[[122 128 122 119]
 [127 128 135 125]
 [136 129 116 127]
 [139 120 150 121]
 [142 121 125 110]
 [121 114 124 134]
 [132 132 124 128]]
Counting starts at 0.
The entry just left of 150 is 120
The entry in row 0 and column 2: 122
The entry just left of the smallest entry -> 125
The entry at row 0, column 0 is 122
The maximum?
Answer: 150
The entry in row 1 and column 0?
Answer: 127
The top-right entry?
Answer: 119
The entry in row 0 and column 1 is 128
The entry at row 2, column 0 is 136
The bottom-left entry is 132
The entry just right of 136: 129

Read these off the row that follows.
1) Find the third entry from the right.
2) Find the fifth entry.
3) Find the 2nd entry from the left.
[104 156 109 106 128]
1) 109
2) 128
3) 156

Read these off the matrix that follows. Counting starts at 0.
1) The entry in row 0 and column 1?
2) The entry at row 1, column 0?
3) The entry at row 2, column 1?
4) The bottom-right entry?
5) The entry at row 1, column 1?
6) The entry in the top-left corner?
7) The entry at row 0, column 2?
8) The entry in row 2 and column 0?
[[154 119 155 102 151 101 149 155 152 126 155]
 [107 155 155 101 102 120 116 116 101 101 153]
 [154 121 155 102 149 102 151 155 153 124 155]
 [101 101 136 127 154 111 101 105 136 154 136]
 [101 102 138 119 146 112 101 102 101 142 136]
 [102 101 126 139 153 113 101 103 140 155 125]
 [154 126 101 155 104 155 154 116 123 154 103]
 [108 155 155 101 102 121 116 116 101 101 153]
 [152 120 155 101 153 101 137 155 154 125 154]
 [150 145 101 154 102 154 151 112 117 152 102]
 [101 107 145 110 139 110 101 108 101 120 144]
 [102 101 125 143 154 114 101 104 146 155 125]
 [133 101 141 143 155 101 102 139 156 155 144]
 [101 102 113 147 151 121 102 101 136 155 113]
 [101 104 126 127 131 117 101 102 101 142 124]
 [153 115 154 101 153 101 134 155 155 131 155]]
1) 119
2) 107
3) 121
4) 155
5) 155
6) 154
7) 155
8) 154

[[126, 138, 156, 125, 136, 146, 129, 126, 133, 141, 128], [133, 117, 101, 135, 120, 110, 127, 131, 123, 114, 130], [133, 125, 138, 135, 129, 128, 129, 133, 137, 129, 136], [126, 121, 103, 127, 121, 114, 126, 127, 122, 118, 126], [115, 130, 128, 118, 129, 127, 126, 119, 129, 130, 124], [115, 135, 150, 118, 135, 140, 128, 120, 136, 139, 127], [123, 127, 140, 128, 131, 129, 128, 127, 139, 131, 133], [138, 119, 113, 140, 123, 115, 128, 135, 128, 118, 134], [125, 138, 155, 125, 136, 145, 130, 126, 134, 141, 128], [140, 116, 99, 140, 119, 109, 128, 137, 122, 112, 132]]
Give the entry just left of 156.
Answer: 138
Give the entry just right of the smallest entry.
Answer: 140
Give the entry just right of the largest entry.
Answer: 125
Give the entry just left of the smallest entry.
Answer: 116
Give the entry just left of 112.
Answer: 122
